What can hang from each mark
J_587: J_27 J_33 J_169 J_223 J_731 J_948
J_948: J_256 J_587
J_731: J_169 J_563
J_907: J_33
J_169: J_563 J_731
J_33: J_27 J_731 J_907
J_27: J_33
J_419: J_563 J_907
J_223: J_419 J_948
J_256: J_587

Each row was made from one small tree. Brackets hold a mark, then the marks that hang from it, in the order of their numbers. Every link used is in the known rows. Write each row's tree.
Known rows
(J_587 J_27 J_33 (J_731 J_169)): -.19 .03 -.17 .03 -.28 -.32 -.27 -.24 -.15 -.36 .05 .25 .26 -.52 .01 -.25 -.24 -.28 -.16 .24 .05 .02 -.02 .01 -.02 .12 -.13 -.69 .09
(J_587 (J_223 J_419) J_948): -.16 -.04 .23 -.18 .18 .06 .47 .47 .27 .45 .38 -.12 .23 .79 .13 -.07 -.11 .07 .03 .03 -.18 .05 -.13 .13 -.52 -.11 -.29 -.13 -.04
(J_948 J_256 J_587): -.01 -.26 -.04 .36 .12 .28 -.29 -.23 .05 -.06 .13 .14 -.09 .27 -.13 .10 -.16 .43 .06 -.04 -.03 -.21 -.24 -.09 -.46 -.20 .44 .37 .03
(J_223 J_419 J_948): .38 -.28 -.13 -.21 .19 .11 -.03 .03 .13 .02 .10 .11 .21 .64 .23 .14 -.25 -.01 .06 -.12 -.38 -.32 .04 .07 -.33 -.17 -.08 .14 -.17
(J_223 (J_419 J_563) (J_948 J_256 (J_587 J_33))): .15 .15 -.31 .01 .27 .56 -.02 -.40 -.12 .08 .19 .01 -.05 .43 .02 .75 .19 .08 .47 -.16 -.49 .03 .35 .07 .00 -.23 .27 .50 -.31
(J_948 (J_587 J_27 J_33 (J_731 J_563))): -.36 .15 .03 .16 -.10 .02 -.12 -.27 -.36 -.21 .31 -.05 -.11 -.38 .01 -.07 .07 -.32 .28 .16 -.08 .14 -.05 -.24 .32 .14 .30 -.14 -.26
(J_223 J_419 (J_948 J_256 (J_587 J_731))): .28 .08 -.34 .16 .11 .27 -.48 -.20 .01 -.27 .10 .24 .00 .30 -.05 .54 -.31 .17 .45 -.10 -.33 -.12 -.21 .08 -.47 -.14 .43 .63 -.31
(J_33 J_731): .09 -.39 .18 -.19 -.01 -.09 -.18 -.05 .21 -.08 -.29 .15 .12 -.09 .17 -.34 -.35 .03 -.46 -.02 -.03 -.10 -.28 -.01 -.15 .13 .06 -.02 -.24
(J_256 (J_587 (J_169 (J_731 J_563)) (J_223 J_419))): .01 .16 .09 .24 .30 -.10 .29 .38 .24 -.10 .02 -.22 -.11 -.02 -.53 .13 -.22 .04 .23 -.07 -.07 -.02 -.03 -.15 -.39 -.03 -.34 .31 .07
(J_256 (J_587 J_27 J_33 J_223)): -.67 .04 .14 -.03 .07 .01 .47 .22 .00 .06 .47 -.01 .16 .10 -.04 -.24 .11 -.19 .01 .14 .12 .29 .30 .02 -.26 -.03 .04 -.86 .41
(J_948 (J_256 (J_587 J_27 J_169 J_223 (J_731 J_563)))): -.10 .54 .16 .44 -.08 -.05 -.07 .33 -.11 -.33 .05 -.19 -.18 -.36 -.66 .14 -.48 .14 .37 .26 .51 .14 -.23 -.18 -.31 -.04 .03 .04 .18
(J_948 J_256): .09 -.32 .02 .22 .05 .11 -.21 -.17 .08 -.11 .03 .15 .08 .22 -.06 -.17 -.45 .40 -.18 .05 .11 -.22 -.29 .01 -.44 -.11 -.04 .08 -.02
(J_587 J_169 J_223): .10 -.09 .31 .15 .14 -.04 .08 .47 .32 -.05 .12 -.10 -.03 .31 -.36 -.18 -.21 .19 -.09 .11 .34 -.20 -.34 -.09 -.49 -.14 -.16 -.28 .36
(J_907 (J_33 J_27 (J_731 J_169))): .03 -.29 -.17 -.21 -.34 -.19 -.32 -.22 .25 -.01 -.54 .11 .27 -.62 .34 -.14 .10 -.09 -.52 -.04 .14 .14 .11 .08 .26 -.04 -.21 -.25 -.02
(J_419 J_563 (J_907 (J_33 J_731))): -.26 -.09 -.18 -.38 -.04 .33 .32 -.20 -.01 -.07 -.19 .08 -.39 -.11 .16 -.31 .50 -.19 -.26 -.18 -.17 .04 .10 .09 .74 .19 -.06 -.04 -.35
(J_419 J_907): -.08 -.40 -.11 -.03 .06 .14 .12 .03 .08 -.01 .12 .20 -.25 .53 .07 -.49 .14 .08 -.24 -.08 -.07 -.38 -.23 -.03 .00 .05 .01 -.11 .09
(J_27 (J_33 J_731)): .16 -.37 .22 -.25 .06 -.22 -.33 -.23 .06 -.18 -.31 .13 .11 -.27 .37 -.29 -.19 .09 -.42 -.02 -.05 -.14 -.14 .12 -.01 .35 -.10 -.02 -.06
(J_223 (J_419 J_563) (J_948 J_256)): .42 .03 -.26 -.15 .20 .46 .04 -.14 .00 -.02 .08 -.04 .11 .56 .05 .43 -.28 .16 .24 -.13 -.31 -.22 .09 .08 -.10 -.21 -.12 .50 -.34
(J_169 J_731): .00 -.48 -.05 .13 .05 -.01 .01 -.07 .18 -.15 .23 .15 .27 .10 .09 -.54 -.36 .13 -.40 -.11 -.14 -.15 -.33 -.03 -.29 -.01 -.18 -.02 -.19
(J_907 J_33): -.24 -.42 .03 -.07 .00 -.01 .08 -.24 .06 -.15 .06 .21 .05 -.01 .17 -.37 .04 .04 -.27 -.03 -.04 -.10 .10 .09 .00 -.10 -.14 -.36 -.17
(J_948 J_256 (J_587 J_27 J_169 J_223 (J_731 J_563))): -.01 .58 .10 .49 -.12 .19 -.27 .26 -.11 -.25 .31 -.32 -.25 -.27 -.54 .27 -.34 .09 .54 .24 .48 .13 -.52 -.25 -.20 -.04 .26 .23 .15
(J_27 (J_33 (J_731 J_563) J_907)): .27 -.13 .28 -.23 .09 -.40 -.22 -.26 -.18 .06 -.54 -.11 -.26 -.33 .29 -.12 .16 -.04 -.10 -.10 .02 .00 -.02 .15 .61 .51 -.07 .20 -.20
(J_587 J_27 J_33 (J_169 J_563 J_731) J_223 J_948): -.36 .61 .35 .21 -.15 .16 .73 .26 -.18 .60 .83 -.41 .38 -.04 -.08 .05 .04 -.13 .10 .29 .24 .74 .15 .09 -.06 -.20 -.45 -.44 .05
(J_223 (J_948 J_587)): .26 -.29 .03 .09 .13 .06 -.16 .08 -.01 .02 .14 .19 .03 .63 .05 .12 .06 .07 .08 -.15 -.20 -.22 .13 -.13 -.25 -.26 .66 .21 .00
(J_731 J_169): .31 -.45 -.06 .04 .01 -.36 -.25 -.01 .17 -.15 -.28 .23 .16 .12 -.15 -.26 -.26 .13 -.35 -.01 -.04 -.52 .01 -.09 -.32 -.07 -.13 -.08 .21
(J_419 J_563 J_907): -.10 -.23 -.17 -.20 .14 .36 .37 .00 -.03 -.03 .14 .01 -.36 .50 -.01 -.40 .33 .02 -.15 -.13 -.18 -.40 -.10 -.14 .44 .04 -.08 .07 -.11
(J_27 (J_33 J_907)): .08 -.35 .11 -.09 .17 -.23 -.08 -.25 -.06 -.01 -.11 .10 -.12 .16 .29 -.23 .25 .21 -.11 -.12 -.03 -.23 -.05 .20 .23 .21 -.08 -.11 .13
(J_907 (J_33 J_27 (J_731 (J_169 J_563)))): .06 -.15 -.20 -.30 -.34 -.10 -.12 -.40 .10 .07 -.39 .00 .32 -.78 .33 -.11 .19 -.16 -.42 .07 .17 .18 .27 .08 .45 -.04 -.37 -.08 -.23

Which tree is each row?
.06 .23 .06 .12 -.06 .15 -.30 -.33 -.31 .15 -.09 -.24 -.26 -.29 .21 .34 .10 .12 .29 -.06 .09 .17 -.15 .04 .39 .22 .36 .43 .06
(J_948 J_256 (J_587 (J_27 (J_33 (J_731 J_563) J_907))))
.18 .01 -.45 -.23 .29 .59 .26 .02 -.03 .09 .22 .01 -.35 .87 .09 .40 .53 -.12 .40 -.33 -.62 -.35 .16 -.06 .26 -.13 .33 .61 -.19
(J_223 (J_419 J_563 J_907) (J_948 J_587))
.07 .12 .06 .29 .09 .06 -.24 -.25 -.10 -.33 .06 .02 -.23 -.32 -.45 .16 -.02 .16 .25 .12 .00 -.22 -.26 -.25 -.07 -.17 .27 .52 -.33
(J_948 (J_587 (J_169 J_563) J_731))
.34 -.07 -.19 -.27 -.26 -.18 -.12 -.23 .07 .36 -.55 -.14 .16 -.46 .27 .05 .30 -.07 -.28 -.02 .23 .10 .01 .07 .63 .02 -.17 .18 -.08
(J_33 J_27 (J_731 (J_169 J_563)) J_907)
-.10 .08 -.15 -.27 .18 .03 .06 -.25 .17 .16 .08 -.03 .09 -.25 .00 .28 .30 -.30 .15 .03 -.21 .17 .23 .18 -.15 .19 -.06 .04 -.08
(J_948 (J_587 (J_33 (J_731 (J_169 J_563))) (J_223 J_419)))
-.01 .11 .27 .38 .20 -.25 .22 .45 .15 -.11 .00 -.16 -.13 -.08 -.64 -.08 -.19 .09 .08 -.02 .20 .04 .01 -.22 -.32 -.04 -.10 .14 .16
(J_256 (J_587 (J_169 (J_731 J_563)) J_223))
.06 -.13 -.26 -.19 -.33 -.14 -.13 -.10 .04 .11 -.53 .01 -.23 -.44 .26 -.21 .45 -.27 -.30 -.08 .14 .06 .14 .00 .73 .20 -.23 -.01 -.02
(J_419 (J_907 (J_33 J_27 (J_731 J_169 J_563))))
-.23 .47 .37 .34 -.08 -.29 -.03 .20 -.28 -.12 -.10 .03 -.03 -.29 -.24 .26 -.12 .24 .16 .13 .01 .11 .07 -.13 -.20 -.13 .16 .02 .18
(J_256 (J_587 (J_27 J_33) J_169 J_731 J_948))
-.30 -.06 -.09 .11 -.10 .17 -.17 -.04 -.10 -.32 .39 .10 .03 -.05 .04 -.21 -.14 -.07 .09 .05 -.09 -.13 -.41 -.24 -.12 -.06 .43 -.05 -.06
(J_948 (J_587 J_27 J_731))
-.23 .29 .33 -.05 -.13 .06 .13 .27 .15 .14 .18 -.21 .14 -.29 -.02 -.01 -.14 -.25 -.15 .26 .38 .46 -.19 .07 -.14 .07 -.14 -.79 .36
(J_587 J_27 (J_33 J_731) J_169 J_223)
-.39 -.02 .40 .09 .18 -.19 .48 .56 .13 .31 .15 .06 .07 .58 -.21 -.14 .06 .19 -.01 .00 .03 .15 .24 -.04 -.52 -.19 .22 -.19 .18
(J_256 (J_587 J_223 J_948))
.06 -.15 -.50 -.29 -.08 .38 .13 -.03 .11 .17 .13 .08 .01 .52 .53 .12 .44 -.17 .09 -.20 -.28 -.05 .19 .19 .29 -.19 -.20 -.05 -.05
(J_223 (J_419 (J_907 (J_33 J_27))) J_948)
-.08 .39 -.23 -.23 .03 -.06 .31 .44 .12 .03 .06 .02 -.14 .36 -.23 -.02 .18 -.16 .19 -.02 -.22 -.03 -.11 .12 .01 .18 -.29 .13 -.08
(J_587 (J_223 (J_419 J_563 J_907)) (J_731 J_169) J_948)
-.23 -.05 .13 .35 .04 -.06 -.03 -.07 .07 .06 -.25 .03 .00 -.19 -.23 .22 .21 .23 -.09 .08 .12 .07 .25 -.21 -.07 -.36 .02 -.23 .29
(J_256 (J_587 (J_33 J_27) J_169))
-.09 .39 -.62 -.14 .00 .90 .30 -.22 -.23 .13 .44 -.08 -.29 .49 .22 .64 .52 -.12 .57 -.25 -.41 .05 .28 .13 .41 -.24 .23 .39 -.09
(J_223 (J_419 J_563 (J_907 J_33)) (J_948 J_256 (J_587 J_27)))
.38 -.21 .01 -.25 -.07 -.28 -.19 -.25 .08 -.03 -.44 .10 .19 -.45 -.03 -.15 -.25 -.07 -.40 .07 .01 -.19 .09 .01 -.02 .14 -.18 .20 -.23
(J_33 (J_731 (J_169 J_563)))
-.28 .36 .36 .12 -.10 -.36 .10 .11 -.47 -.06 -.02 -.07 -.03 -.30 -.01 -.03 -.09 -.03 .21 .13 -.07 .15 .26 -.17 .19 .16 .09 .11 -.16
(J_256 (J_587 (J_27 J_33) (J_731 J_563) J_948))
.18 -.16 -.06 -.19 -.34 -.30 -.30 -.21 .07 .03 -.66 -.07 .13 -.76 .26 -.10 .09 -.23 -.37 .01 .20 .14 .24 -.06 .57 .09 -.31 -.03 -.19
(J_907 (J_33 J_27 (J_731 J_169 J_563)))
.37 -.23 .04 -.20 .01 -.55 -.41 -.27 .04 -.04 -.70 .17 -.08 -.36 .23 -.03 .16 .07 -.31 -.14 .00 -.15 .01 .28 .25 .40 -.03 .03 .19
(J_27 (J_33 (J_731 J_169) J_907))
.07 .12 .02 -.02 -.12 .26 .15 .49 .03 .11 .64 -.11 .35 .57 .12 -.10 -.36 -.04 .10 .14 .39 .18 -.12 .09 -.43 -.16 .10 -.49 .40
(J_587 J_27 (J_223 (J_948 J_256)))
-.58 .55 .13 .14 -.14 -.52 .35 .33 -.18 .24 .03 .13 .03 -.10 -.28 .11 .36 -.20 .25 .11 .13 .60 .39 .20 -.01 .03 .25 -.66 .35
(J_256 (J_587 J_27 (J_33 J_907) J_223 (J_731 J_169) J_948))
.02 .27 .15 .36 .06 -.23 .14 .03 -.27 -.03 -.11 -.24 -.22 -.39 -.24 .18 .09 .10 .18 -.10 .05 .07 .14 -.11 .31 .03 -.09 .19 .25
(J_256 (J_587 (J_27 (J_33 J_907)) (J_169 (J_731 J_563))))
.53 .35 .10 -.17 -.23 -.23 -.29 .32 -.13 .03 -.05 -.22 .24 -.21 .17 .14 -.33 -.24 .08 .13 .46 .25 .16 .17 -.01 .35 -.08 -.15 .40
(J_587 (J_27 (J_33 (J_731 J_169 J_563))) (J_223 (J_948 J_256)))
